Below is a small trained network, with its code and all its weights. Each question gives an input and a class and asks what happens when units are switched off, that is, made to give their printed mean instead of their output.

import numpy as np


def w(rows, s, z=0):
    codes = np.array(rows[::2]) - 128.0
    scale = np.full(codes.shape[1], s)
    scale[-1] = z or s
    return codes * scale


def f(y):
    return np.maximum(y, 0)


def log_softmax(a):
    a = a - a.max(-1, keepdims=True)
    return a - np.log(np.exp(a).sum(-1, keepdims=True))


def net(x, mask):
    res = np.array(x, float).reshape(1, 3) / 4 @ E
    y = f(res @ A[0][:, :-1].T + A[0][:, -1])
    res = res + np.where(mask, y, B[0][:, -1]) @ B[0][:, :-1]
    return log_softmax(res[-1] @ U[:, :-1].T + U[:, -1])


A, B = {}, {}
E = w([
[187,109,122,224,173],'x0',
[118,201,251,155,141],'x1',
[79,74,150,117,221],'x2',
],0.014)
A[0] = w([
[216,99,115,254,163,194],'n0',
[86,167,185,93,102,146],'n1',
[57,67,147,113,233,192],'n2',
[100,111,47,9,70,219],'n3',
[171,171,234,227,165,77],'n4',
[123,150,220,186,198,126],'n5',
[118,82,152,169,240,92],'n6',
[60,99,115,61,153,176],'n7',
[64,118,142,73,134,156],'n8',
[67,180,209,75,98,134],'n9',
[96,191,220,97,106,165],'n10',
[121,195,207,141,134,184],'n11',
[143,160,94,61,37,191],'n12',
[139,149,94,93,58,183],'n13',
[172,49,30,156,155,192],'n14',
[185,178,104,132,7,254],'n15',
[215,149,112,214,115,138],'n16',
[144,184,188,161,93,141],'n17',
],0.0088,0.0057)
B[0] = w([
[175,91,13,151,123,206],'n0',
[169,192,173,138,163,177],'n1',
[83,68,178,73,199,202],'n2',
[34,46,189,170,82,247],'n3',
[1,157,67,174,88,192],'n4',
[19,142,123,182,189,184],'n5',
[102,53,132,173,227,172],'n6',
[61,102,151,56,122,191],'n7',
[98,146,202,55,122,175],'n8',
[199,213,185,120,164,193],'n9',
[165,228,157,133,169,197],'n10',
[121,211,122,150,124,191],'n11',
[101,92,192,225,121,210],'n12',
[118,85,183,221,113,190],'n13',
[217,24,102,97,150,224],'n14',
[150,145,128,248,54,230],'n15',
[146,133,43,85,41,183],'n16',
[132,204,99,124,99,177],'n17',
],0.0078,0.016)
U = w([
[55,98,143,214,131,210],'0',
[195,182,187,149,110,114],'1',
[71,77,145,2,100,219],'2',
[111,174,170,42,186,7],'3',
[224,99,80,131,72,163],'4',
[108,187,41,140,79,89],'5',
[183,71,92,77,204,51],'6',
],0.0093,0.0018)

Each question gives the input, the list of numbers given to net, and the class t.
The units are the neurons (one row each of A and B). Each row of codes is followed by its name. A weight is (code - 128) times the scale printed after its matrix; where a second scale follows, it is the last column's (A, B and U).
mask holds one flag per neuron, in row order. A switched-off neuron (its flag False) gives its mean, the last column of its row in B, instead of its output. The means were averaged over made-up inputs and are rounded, as every weight is.
A unit's drop is (log p(t) with every unit on - log p(t) with that unit switched off) / (log p(t) with every unit on - log p(t) with every unit switched off).
The circuit of an input: a set's keep is (log p(t) with only the set's units on - log p(t) with every unit switched off) / (log p(t) with every unit on - log p(t) with every unit switched off). Starting from the 12 units with the biggest drops (on a tie, the unit counted first), units are removed one at a time, each time the one whose removal leaves the highest keep (on an exact tie, the one counted first), for as long as the keep stays at least 0.8.
units of the circuit, in order: the units of the circuit, biggest drop first
most important unit: the unit with the biggest drop
k most important neurons: the k neurons with the biggest drops, biggest first
drop of u: that unit's drop, to one decimal
input [-3,3,1], class 3: most important unit : n15
input [7,0,0], class 4: units of the circuit, in order : n0; n3
input [0,1,8], class 3: 2 most important neurons : n3; n15
input [0,7,-2], class 1: 2 most important neurons : n9; n10
input [0,6,-3], class 1: 2 most important neurons : n9; n10
input [-1,-8,-8], class 0: 2 most important neurons : n3; n12
input [-4,-7,1], class 2: 2 most important neurons : n7; n15
input [8,0,6], class 6: drop of n15 : 0.2
input [-5,2,0], class 1: drop of n2 : 0.1
input [0,6,8], class 3: drop of n15 : 0.2
input [-1,-7,1], class 2: 2 most important neurons : n15; n14
